Below are the code and all the weights of a small trained network. Each question names an input and a target symbol and asks about switching units off, where a switched-off unit gives its printed mean instead of its output.

import numpy as np


def w(rows, s, z=0):
    codes = np.array(rows[::2]) - 128.0
    scale = np.full(codes.shape[1], s)
    scale[-1] = z or s
    return codes * scale


def f(y):
    return y / 2 * (1 + np.tanh(0.7978845608 * (y + 0.044715 * y**3)))


def softmax(a):
    e = np.exp(a - a.max(-1, keepdims=True))
    return e / e.sum(-1, keepdims=True)


def log_softmax(a):
    a = a - a.max(-1, keepdims=True)
    return a - np.log(np.exp(a).sum(-1, keepdims=True))


def net(x, mask):
    ids = ['αβγδεηθλμπτφψω'.index(c) for c in x.split()]
    T = len(ids)
    res = E[ids] + P[:T]
    r = res
    for j in range(3):
        rows = slice(4 * j, 4 * j + 4)
        q, k, v = (r @ M[0][rows].T for M in (Q, K, V))
        z = softmax(np.where(np.tri(T) > 0, q @ k.T / 4**0.5, -1e9)) @ v
        o = O[0][rows]
        res = res + np.where(mask[j], z, o[:, -1]) @ o[:, :-1]
    y = f(res @ A[0][:, :-1].T + A[0][:, -1])
    res = res + np.where(mask[3:15], y, B[0][:, -1]) @ B[0][:, :-1]
    return log_softmax(res[-1] @ U[:, :-1].T + U[:, -1])


Q, K, V, O, A, B = {}, {}, {}, {}, {}, {}
E = w([
[155,49,198],'α',
[140,81,147],'β',
[155,144,235],'γ',
[123,20,151],'δ',
[193,93,102],'ε',
[212,83,140],'η',
[90,162,143],'θ',
[33,173,132],'λ',
[207,112,160],'μ',
[6,92,98],'π',
[194,129,144],'τ',
[221,174,88],'φ',
[155,121,13],'ψ',
[65,101,222],'ω',
],0.02)
P = w([
[43,132,251],'0',
[80,69,206],'1',
[73,34,185],'2',
[71,31,165],'3',
[85,30,169],'4',
[41,43,148],'5',
[38,68,152],'6',
[42,66,179],'7',
[39,53,160],'8',
[61,59,176],'9',
[45,58,175],'10',
[24,77,156],'11',
[49,70,162],'12',
[50,51,155],'13',
],0.0015)
Q[0] = w([
[110,143,227],'head 0',
[170,129,90],'head 0',
[169,154,152],'head 0',
[118,148,174],'head 0',
[249,255,101],'head 1',
[180,116,134],'head 1',
[133,147,157],'head 1',
[154,200,129],'head 1',
[152,27,180],'head 2',
[83,182,98],'head 2',
[138,159,99],'head 2',
[40,130,107],'head 2',
],0.01)
K[0] = w([
[180,176,119],'head 0',
[98,42,244],'head 0',
[148,200,241],'head 0',
[118,67,152],'head 0',
[254,115,28],'head 1',
[157,178,210],'head 1',
[196,177,209],'head 1',
[123,229,174],'head 1',
[108,129,154],'head 2',
[180,196,201],'head 2',
[184,146,152],'head 2',
[149,113,48],'head 2',
],0.0094)
V[0] = w([
[124,165,92],'head 0',
[114,172,216],'head 0',
[120,195,135],'head 0',
[151,73,81],'head 0',
[134,172,144],'head 1',
[97,76,247],'head 1',
[90,108,55],'head 1',
[191,181,213],'head 1',
[106,140,151],'head 2',
[176,95,130],'head 2',
[101,91,123],'head 2',
[126,89,132],'head 2',
],0.013)
O[0] = w([
[54,191,229,131],'head 0',
[195,184,111,121],'head 0',
[92,144,94,122],'head 0',
[142,174,105,121],'head 0',
[207,247,182,109],'head 1',
[2,84,148,218],'head 1',
[66,93,22,199],'head 1',
[129,115,152,1],'head 1',
[98,130,12,147],'head 2',
[76,146,72,84],'head 2',
[150,205,188,166],'head 2',
[211,222,142,139],'head 2',
],0.0055,0.0069)
A[0] = w([
[186,171,54,196],'neuron 0',
[128,142,249,39],'neuron 1',
[178,181,213,135],'neuron 2',
[158,96,145,130],'neuron 3',
[81,220,74,176],'neuron 4',
[183,146,58,167],'neuron 5',
[121,58,144,48],'neuron 6',
[101,92,105,112],'neuron 7',
[70,125,66,212],'neuron 8',
[105,122,174,97],'neuron 9',
[172,73,115,137],'neuron 10',
[228,227,152,253],'neuron 11',
],0.014,0.004)
B[0] = w([
[43,157,206,168],'neuron 0',
[165,173,112,170],'neuron 1',
[110,123,72,170],'neuron 2',
[152,196,118,141],'neuron 3',
[254,125,146,216],'neuron 4',
[61,171,103,165],'neuron 5',
[145,73,167,148],'neuron 6',
[109,133,74,176],'neuron 7',
[165,194,108,250],'neuron 8',
[101,163,120,158],'neuron 9',
[140,143,201,152],'neuron 10',
[125,37,71,188],'neuron 11',
],0.0095,0.017)
U = w([
[196,101,255,34],'α',
[152,57,113,71],'β',
[201,208,171,52],'γ',
[71,61,100,29],'δ',
[129,47,162,125],'ε',
[133,83,162,119],'η',
[59,185,147,10],'θ',
[204,133,199,211],'λ',
[240,67,154,96],'μ',
[174,101,91,204],'π',
[208,46,104,97],'τ',
[106,109,67,139],'φ',
[68,157,157,178],'ψ',
[84,120,177,238],'ω',
],0.012,0.011)

Each question gives the input, a string of symbols that net reads in full, and the target symbol t.
The units are the heads (4 rows each of Q, K, V and O) and the neurons (one row each of A and B). Each row of codes is followed by its name. A weight is (code - 128) times the scale printed after its matrix; where a second scale follows, it is the last column's (O, A, B and U).
mask holds one flag per unit, heads first, then neurons. A switched-off unit (its flag False) gives its mean, the last column of its rows in O or B, instead of its output. The means were averaged over made-up inputs and are rounded, as every weight is.
A unit's drop is (log p(t) with every unit on - log p(t) with that unit switched off) / (log p(t) with every unit on - log p(t) with every unit switched off).
The circuit of an input: a set's keep is (log p(t) with only the set's units on - log p(t) with every unit switched off) / (log p(t) with every unit on - log p(t) with every unit switched off). Starting from the 12 units with the biggest drops (on a tie, the unit counted first), units are removed one at a time, each time the one whose removal leaves the highest keep (on an exact tie, the one counted first), for as long as the keep stays at least 0.8.
units of the circuit, in order: the units of the circuit, biggest drop first
k most important neurons: the k neurons with the biggest drops, biggest first
which heads matter: for each layer, one digit per head in row order, 1 if its drop is at least 0.15 and else 0, layers parted by /
drop of u: that unit's drop, to one decimal
input π π π τ θ ε π λ, target π: units of the circuit, in order => head 1; neuron 4
input λ φ μ μ π, target π: most important neuron => neuron 8
input λ λ ψ λ, target γ: units of the circuit, in order => neuron 4; neuron 11
input δ π τ, target τ: units of the circuit, in order => neuron 11; neuron 8; head 2
input τ γ π λ, target π: which heads matter => 011
input μ δ γ μ λ γ λ ψ π ψ θ λ π ε, target ω: 2 most important neurons => neuron 4; neuron 0
input λ ε λ β η λ λ δ δ λ α β ψ, target θ: which heads matter => 000
input ε ε μ λ φ, target δ: which heads matter => 010
input λ β λ φ, target δ: 2 most important neurons => neuron 11; neuron 0
input γ λ ψ γ γ λ λ γ, target π: units of the circuit, in order => neuron 2; head 0; neuron 11
input π λ τ λ λ λ τ, target τ: which heads matter => 010
input γ δ β δ, target ε: units of the circuit, in order => head 1; neuron 6
input π μ λ, target γ: 3 most important neurons => neuron 4; neuron 11; neuron 8
input ψ λ ε λ π μ η η ε φ φ, target φ: 2 most important neurons => neuron 11; neuron 5
input α ε δ, target ε: units of the circuit, in order => neuron 6; head 1
input λ π α γ α, target α: drop of neuron 8 => 0.3
input γ γ π, target π: drop of neuron 7 => -0.1
input ψ ε ψ π φ λ ψ λ ε λ ε φ, target φ: drop of neuron 11 => 1.7
